Below are the code and all the weights of a small trained network. Each question names an input and a target symbol and asks about switching units off, where a switched-off unit gives its printed mean instead of its output.

import numpy as np


def w(rows, s, z=0):
    codes = np.array(rows[::2]) - 128.0
    scale = np.full(codes.shape[1], s)
    scale[-1] = z or s
    return codes * scale


def norm(h):
    return h / np.sqrt((h * h).mean(-1, keepdims=True) + 1e-5)


def f(y):
    return np.maximum(y, 0)


def softmax(a):
    e = np.exp(a - a.max(-1, keepdims=True))
    return e / e.sum(-1, keepdims=True)


def log_softmax(a):
    a = a - a.max(-1, keepdims=True)
    return a - np.log(np.exp(a).sum(-1, keepdims=True))


def net(x, mask):
    ids = ['αβγδζθλξπσφψω'.index(c) for c in x.split()]
    T = len(ids)
    res = E[ids] + P[:T]
    r = norm(res)
    for j in range(3):
        rows = slice(4 * j, 4 * j + 4)
        q, k, v = (r @ M[0][rows].T for M in (Q, K, V))
        z = softmax(np.where(np.tri(T) > 0, q @ k.T / 4**0.5, -1e9)) @ v
        o = O[0][rows]
        res = res + np.where(mask[j], z, o[:, -1]) @ o[:, :-1]
    y = f(norm(res) @ A[0][:, :-1].T + A[0][:, -1])
    res = res + np.where(mask[3:27], y, B[0][:, -1]) @ B[0][:, :-1]
    return log_softmax(norm(res)[-1] @ U[:, :-1].T + U[:, -1])


Q, K, V, O, A, B = {}, {}, {}, {}, {}, {}
E = w([
[115,148,105,200,78],'α',
[94,141,68,106,143],'β',
[165,160,65,105,178],'γ',
[91,115,77,151,132],'δ',
[127,143,67,138,125],'ζ',
[133,138,59,171,136],'θ',
[103,103,192,86,208],'λ',
[2,162,170,52,176],'ξ',
[106,128,50,139,161],'π',
[31,141,175,97,126],'σ',
[123,158,123,134,120],'φ',
[132,202,109,101,98],'ψ',
[9,91,210,139,191],'ω',
],0.019)
P = w([
[161,85,202,106,106],'0',
[89,250,113,134,194],'1',
[110,246,80,159,167],'2',
[152,187,57,125,166],'3',
[125,162,48,165,172],'4',
[159,193,66,104,156],'5',
[156,185,69,126,149],'6',
[162,195,77,102,145],'7',
[164,200,82,108,151],'8',
[161,198,74,117,142],'9',
[160,208,79,122,129],'10',
[184,236,108,151,94],'11',
[162,207,80,182,96],'12',
],0.013)
Q[0] = w([
[186,180,18,148,142],'H1',
[182,44,176,76,150],'H1',
[121,123,54,118,175],'H1',
[160,175,27,133,131],'H1',
[88,102,174,155,94],'H2',
[127,91,196,121,118],'H2',
[161,137,36,151,106],'H2',
[197,142,79,73,144],'H2',
[179,137,47,184,125],'H3',
[175,132,4,138,155],'H3',
[147,181,35,183,98],'H3',
[119,44,181,70,92],'H3',
],0.015)
K[0] = w([
[147,29,200,69,66],'H1',
[59,181,173,206,170],'H1',
[151,57,194,147,81],'H1',
[169,43,196,68,50],'H1',
[91,162,101,139,161],'H2',
[111,197,117,166,144],'H2',
[207,66,102,156,90],'H2',
[199,104,175,123,99],'H2',
[202,22,150,115,94],'H3',
[188,46,195,175,61],'H3',
[173,8,144,80,24],'H3',
[115,204,63,205,184],'H3',
],0.014)
V[0] = w([
[79,113,126,47,118],'H1',
[131,51,172,60,98],'H1',
[121,220,66,125,150],'H1',
[49,85,177,197,136],'H1',
[175,152,108,135,121],'H2',
[67,219,117,134,134],'H2',
[120,33,80,101,103],'H2',
[129,76,81,149,130],'H2',
[234,148,142,197,144],'H3',
[162,93,82,104,250],'H3',
[154,89,118,58,55],'H3',
[132,43,111,211,84],'H3',
],0.015)
O[0] = w([
[208,144,168,67,97,173],'H1',
[211,184,172,174,114,188],'H1',
[94,117,42,28,148,103],'H1',
[67,44,197,158,80,79],'H1',
[100,139,95,143,179,84],'H2',
[172,114,132,12,175,127],'H2',
[168,87,121,215,21,194],'H2',
[108,105,115,124,101,147],'H2',
[56,181,139,176,205,3],'H3',
[51,218,127,93,29,191],'H3',
[242,168,42,148,127,154],'H3',
[142,68,143,248,97,73],'H3',
],0.012,0.0049)
A[0] = w([
[144,110,210,174,113,178],'N1',
[94,57,199,96,90,61],'N2',
[119,206,71,142,94,161],'N3',
[58,172,147,79,174,154],'N4',
[186,141,133,156,119,143],'N5',
[54,143,153,99,145,79],'N6',
[76,133,119,54,118,112],'N7',
[84,79,212,53,91,175],'N8',
[149,110,113,180,37,188],'N9',
[131,124,185,8,123,234],'N10',
[108,118,148,147,76,57],'N11',
[62,84,88,86,203,134],'N12',
[140,218,119,177,131,166],'N13',
[170,142,138,107,155,168],'N14',
[134,120,177,56,161,162],'N15',
[55,170,169,67,156,84],'N16',
[86,79,137,133,110,1],'N17',
[51,70,220,122,134,204],'N18',
[82,60,92,110,159,131],'N19',
[110,63,181,129,119,155],'N20',
[48,65,100,105,155,69],'N21',
[87,91,99,148,100,43],'N22',
[164,140,142,79,153,124],'N23',
[124,136,137,178,120,91],'N24',
],0.016,0.0092)
B[0] = w([
[78,150,183,54,205,196],'N1',
[7,128,137,101,199,137],'N2',
[68,94,103,151,160,193],'N3',
[65,57,133,59,170,202],'N4',
[171,140,181,111,103,180],'N5',
[144,102,146,42,157,156],'N6',
[104,61,107,153,172,186],'N7',
[53,70,61,106,187,188],'N8',
[74,147,76,41,100,230],'N9',
[88,30,36,180,152,249],'N10',
[155,137,134,120,50,144],'N11',
[214,37,121,153,106,188],'N12',
[104,123,147,57,195,198],'N13',
[121,162,164,167,99,172],'N14',
[38,82,60,152,67,195],'N15',
[74,32,146,58,173,183],'N16',
[118,67,171,129,181,128],'N17',
[45,74,97,43,191,175],'N18',
[211,101,111,132,164,157],'N19',
[76,116,130,81,194,152],'N20',
[199,49,96,153,135,152],'N21',
[121,183,98,93,58,133],'N22',
[160,77,149,204,133,173],'N23',
[180,118,143,157,63,156],'N24',
],0.013,0.015)
U = w([
[103,69,224,221,206,2],'α',
[226,169,78,51,55,124],'β',
[91,177,44,50,140,91],'γ',
[144,93,198,203,58,195],'δ',
[180,186,89,204,117,211],'ζ',
[50,129,125,209,103,120],'θ',
[147,192,201,63,109,228],'λ',
[161,40,80,66,76,109],'ξ',
[83,176,56,103,9,57],'π',
[238,60,217,82,114,76],'σ',
[209,162,198,162,200,170],'φ',
[223,172,68,90,201,58],'ψ',
[49,43,184,61,141,64],'ω',
],0.015,0.0049)

Each question gives the input, a string of symbols that net reads in full, and the target symbol t.
The units are the heads (4 rows each of Q, K, V and O) and the neurons (one row each of A and B). Each row of codes is followed by its name. A weight is (code - 128) times the scale printed after its matrix; where a second scale follows, it is the last column's (O, A, B and U).
mask holds one flag per unit, heads first, then neurons. A switched-off unit (its flag False) gives its mean, the last column of its rows in O or B, instead of its output. The means were averaged over made-up inputs and are rounded, as every weight is.
A unit's drop is (log p(t) with every unit on - log p(t) with that unit switched off) / (log p(t) with every unit on - log p(t) with every unit switched off).
The circuit of an input: a set's keep is (log p(t) with only the set's units on - log p(t) with every unit switched off) / (log p(t) with every unit on - log p(t) with every unit switched off). Starting from the 12 units with the biggest drops (on a tie, the unit counted first), units are removed one at a time, each time the one whose removal leaves the highest keep (on an exact tie, the one counted first), for as long as the keep stays at least 0.8.
circuit, biggest first: the units of the circuit, biggest drop first
most important unit: the unit with the biggest drop
heads that matter: for each layer, one digit per head in row order, 1 if its drop is at least 0.15 and else 0, layers parted by /
drop when u is switched off: that unit's drop, to one decimal
input λ π θ ζ, target λ: most important unit => H1
input θ δ α δ σ π, target θ: circuit, biggest first => (H3; H2)
input δ σ θ ξ ω α π δ, target δ: circuit, biggest first => (H1; H2)
input δ λ π γ λ ζ σ π, target δ: circuit, biggest first => (H1; H2)
input β φ ξ θ σ φ, target β: heads that matter => 000
input π ω α ξ ξ ζ φ σ π ξ γ γ, target π: heads that matter => 000
input σ ζ δ, target σ: heads that matter => 101
input δ γ ζ, target δ: heads that matter => 100
input σ σ λ σ ω α π σ σ α σ λ ω, target ξ: heads that matter => 100
input ζ δ γ π β σ δ, target ζ: circuit, biggest first => (H3; H2; H1)
input θ ζ π ζ θ α ξ γ ω γ γ, target θ: heads that matter => 001
input ψ π π φ θ π γ α γ π ω π θ, target ψ: heads that matter => 000
input δ σ ζ ξ π ω θ, target δ: heads that matter => 100
input γ θ π, target γ: heads that matter => 101
input α π λ ω π ω π ψ, target α: most important unit => H3
input φ π θ φ π ζ, target φ: heads that matter => 001
input ζ δ α ζ ω γ π α π θ ζ α, target ζ: circuit, biggest first => (H3; H1)
input α β σ π σ β α δ ψ θ φ, target α: drop when N16 is switched off => 0.0
input β π ξ δ, target β: drop when H1 is switched off => 0.1
input γ ξ σ ξ β π β π ω φ α ξ γ, target γ: circuit, biggest first => (H3)
